Below are the code and all the weights of a small trained network. Each question names an input and a class and asks about switching units off, where a switched-off unit gives its printed mean instead of its output.

import numpy as np


def w(rows, s, z=0):
    codes = np.array(rows[::2]) - 128.0
    scale = np.full(codes.shape[1], s)
    scale[-1] = z or s
    return codes * scale


def norm(h):
    return h / np.sqrt((h * h).mean(-1, keepdims=True) + 1e-5)


def f(y):
    return y / 2 * (1 + np.tanh(0.7978845608 * (y + 0.044715 * y**3)))


def log_softmax(a):
    a = a - a.max(-1, keepdims=True)
    return a - np.log(np.exp(a).sum(-1, keepdims=True))


def net(x, mask):
    res = np.array(x, float).reshape(1, 8) / 4 @ E
    u = 0
    for l in range(2):
        y = f(norm(res) @ A[l][:, :-1].T + A[l][:, -1])
        res = res + np.where(mask[u : u + 12], y, B[l][:, -1]) @ B[l][:, :-1]
        u += 12
    return log_softmax(norm(res)[-1] @ U[:, :-1].T + U[:, -1])


A, B = {}, {}
E = w([
[134,111,69,155,118,100],'x0',
[61,111,137,131,144,144],'x1',
[63,220,190,157,160,33],'x2',
[118,85,117,57,254,40],'x3',
[104,19,67,196,67,83],'x4',
[35,184,97,108,132,174],'x5',
[154,99,136,243,178,172],'x6',
[119,104,132,67,100,142],'x7',
],0.0032)
A[0] = w([
[182,142,152,253,164,69,19],'0.n1',
[45,126,188,121,70,128,99],'0.n2',
[88,127,100,125,1,38,9],'0.n3',
[120,88,126,93,162,85,93],'0.n4',
[113,191,134,150,65,202,2],'0.n5',
[147,31,171,143,129,196,11],'0.n6',
[97,162,116,106,101,113,112],'0.n7',
[26,101,76,131,193,155,4],'0.n8',
[39,207,230,138,172,95,70],'0.n9',
[118,180,128,157,85,197,22],'0.n10',
[144,166,149,27,162,96,82],'0.n11',
[144,101,138,134,119,147,85],'0.n12',
],0.0073,0.0026)
B[0] = w([
[197,141,131,226,75,34,194],'0.n1',
[143,92,167,199,117,96,179],'0.n2',
[88,2,142,79,118,120,192],'0.n3',
[122,195,152,164,85,169,165],'0.n4',
[99,155,155,161,67,160,183],'0.n5',
[188,107,121,113,196,185,160],'0.n6',
[171,113,128,156,140,127,147],'0.n7',
[87,136,44,143,119,87,161],'0.n8',
[80,82,198,135,225,132,254],'0.n9',
[122,133,174,149,82,157,166],'0.n10',
[188,164,131,77,131,87,202],'0.n11',
[132,123,138,125,151,145,124],'0.n12',
],0.013,0.0033)
A[1] = w([
[136,122,135,138,98,184,95],'1.n1',
[135,136,78,155,145,74,180],'1.n2',
[93,186,153,148,29,216,45],'1.n3',
[86,152,146,113,96,63,137],'1.n4',
[164,114,104,147,199,229,29],'1.n5',
[87,186,138,152,49,193,53],'1.n6',
[61,82,76,110,87,115,46],'1.n7',
[33,162,2,153,148,126,6],'1.n8',
[169,189,138,33,85,96,6],'1.n9',
[144,172,131,37,119,133,53],'1.n10',
[66,195,173,113,216,93,1],'1.n11',
[85,96,205,153,73,180,69],'1.n12',
],0.0095,0.0019)
B[1] = w([
[144,117,105,129,173,163,161],'1.n1',
[113,169,158,158,61,157,186],'1.n2',
[78,167,96,198,206,184,222],'1.n3',
[169,120,133,130,132,209,181],'1.n4',
[182,122,119,89,72,228,199],'1.n5',
[77,152,99,153,185,159,188],'1.n6',
[112,111,89,73,118,101,184],'1.n7',
[45,215,138,104,26,127,183],'1.n8',
[154,166,20,101,186,74,188],'1.n9',
[152,174,111,162,136,60,176],'1.n10',
[136,166,255,48,134,168,238],'1.n11',
[71,98,58,137,195,81,254],'1.n12',
],0.015,0.0036)
U = w([
[57,69,175,174,152,81,9],'0',
[120,182,254,61,177,127,224],'1',
[206,138,149,250,42,55,134],'2',
[49,157,53,211,207,200,157],'3',
[40,205,80,88,7,113,74],'4',
[205,223,53,68,147,40,153],'5',
[94,2,69,64,91,76,117],'6',
[224,103,87,104,91,229,136],'7',
],0.0097,0.0015)

Each question gives the input, the list of numbers given to net, and the class t.
The units are the neurons (one row each of A and B). Each row of codes is followed by its name. A weight is (code - 128) times the scale printed after its matrix; where a second scale follows, it is the last column's (A, B and U).
mask holds one flag per neuron, layer by layer. A switched-off neuron (its flag False) gives its mean, the last column of its row in B, instead of its output. The means were averaged over made-up inputs and are rounded, as every weight is.
A unit's drop is (log p(t) with every unit on - log p(t) with that unit switched off) / (log p(t) with every unit on - log p(t) with every unit switched off).
The circuit of an input: a set's keep is (log p(t) with only the set's units on - log p(t) with every unit switched off) / (log p(t) with every unit on - log p(t) with every unit switched off). Starting from the 12 units with the biggest drops (on a tie, the unit counted first), units are removed one at a time, each time the one whose removal leaves the highest keep (on an exact tie, the one counted first), for as long as the keep stays at least 0.8.
circuit, biggest first: the units of the circuit, biggest drop first
k most important neurons: the k neurons with the biggest drops, biggest first
top k neurons in layer l: the k neurons of layer l with the biggest drops, biggest first
input [6,-4,-5,-7,-2,-8,-5,3], class 3: top 3 neurons in layer 0 -> 0.n11, 0.n9, 0.n1
input [5,-6,-3,-8,1,8,-7,1], class 3: most important neuron -> 1.n3
input [-5,8,0,0,2,3,5,2], class 4: circuit, biggest first -> 0.n8, 1.n8
input [-7,5,-7,5,8,-6,6,-6], class 7: circuit, biggest first -> 0.n6, 1.n5
input [0,7,6,-5,-4,-2,3,-5], class 0: 2 most important neurons -> 0.n9, 0.n1
input [8,-3,3,6,1,7,1,4], class 4: 2 most important neurons -> 0.n8, 1.n8
input [8,-1,-6,7,-3,-8,0,4], class 5: circuit, biggest first -> 0.n9, 0.n3
input [7,5,-3,-6,-6,-8,8,3], class 7: 3 most important neurons -> 0.n6, 1.n5, 0.n4
input [-4,2,6,-7,5,8,-1,-4], class 0: 4 most important neurons -> 0.n9, 0.n2, 0.n3, 0.n4
input [0,2,0,2,-4,7,2,1], class 1: 2 most important neurons -> 0.n9, 1.n11
input [0,-1,-7,8,-2,-7,2,-7], class 7: circuit, biggest first -> 1.n5, 0.n6
input [1,-8,6,-7,5,0,2,3], class 6: top 2 neurons in layer 0 -> 0.n3, 0.n4
input [-4,-7,-5,-8,-8,-1,-8,4], class 3: top 2 neurons in layer 1 -> 1.n3, 1.n6
input [1,-7,-5,3,0,-1,7,0], class 7: circuit, biggest first -> 1.n5
input [-7,7,-3,3,-7,-8,5,-1], class 7: circuit, biggest first -> 1.n5, 0.n6
input [-7,8,-2,-4,-1,-5,2,2], class 7: circuit, biggest first -> 0.n6, 1.n5
input [-6,5,7,-8,6,4,-6,5], class 0: top 2 neurons in layer 0 -> 0.n2, 0.n3
input [3,1,1,-7,6,2,-1,-2], class 6: 3 most important neurons -> 0.n3, 0.n4, 1.n7
input [-1,1,-5,0,1,7,2,-7], class 4: 3 most important neurons -> 0.n8, 1.n8, 0.n4
input [3,7,-7,-2,-3,3,-8,7], class 5: most important neuron -> 1.n9
input [-4,8,-8,6,5,4,-8,5], class 4: top 2 neurons in layer 1 -> 1.n8, 1.n12
input [-8,6,4,-7,1,-2,-8,-5], class 0: top 2 neurons in layer 0 -> 0.n9, 0.n2
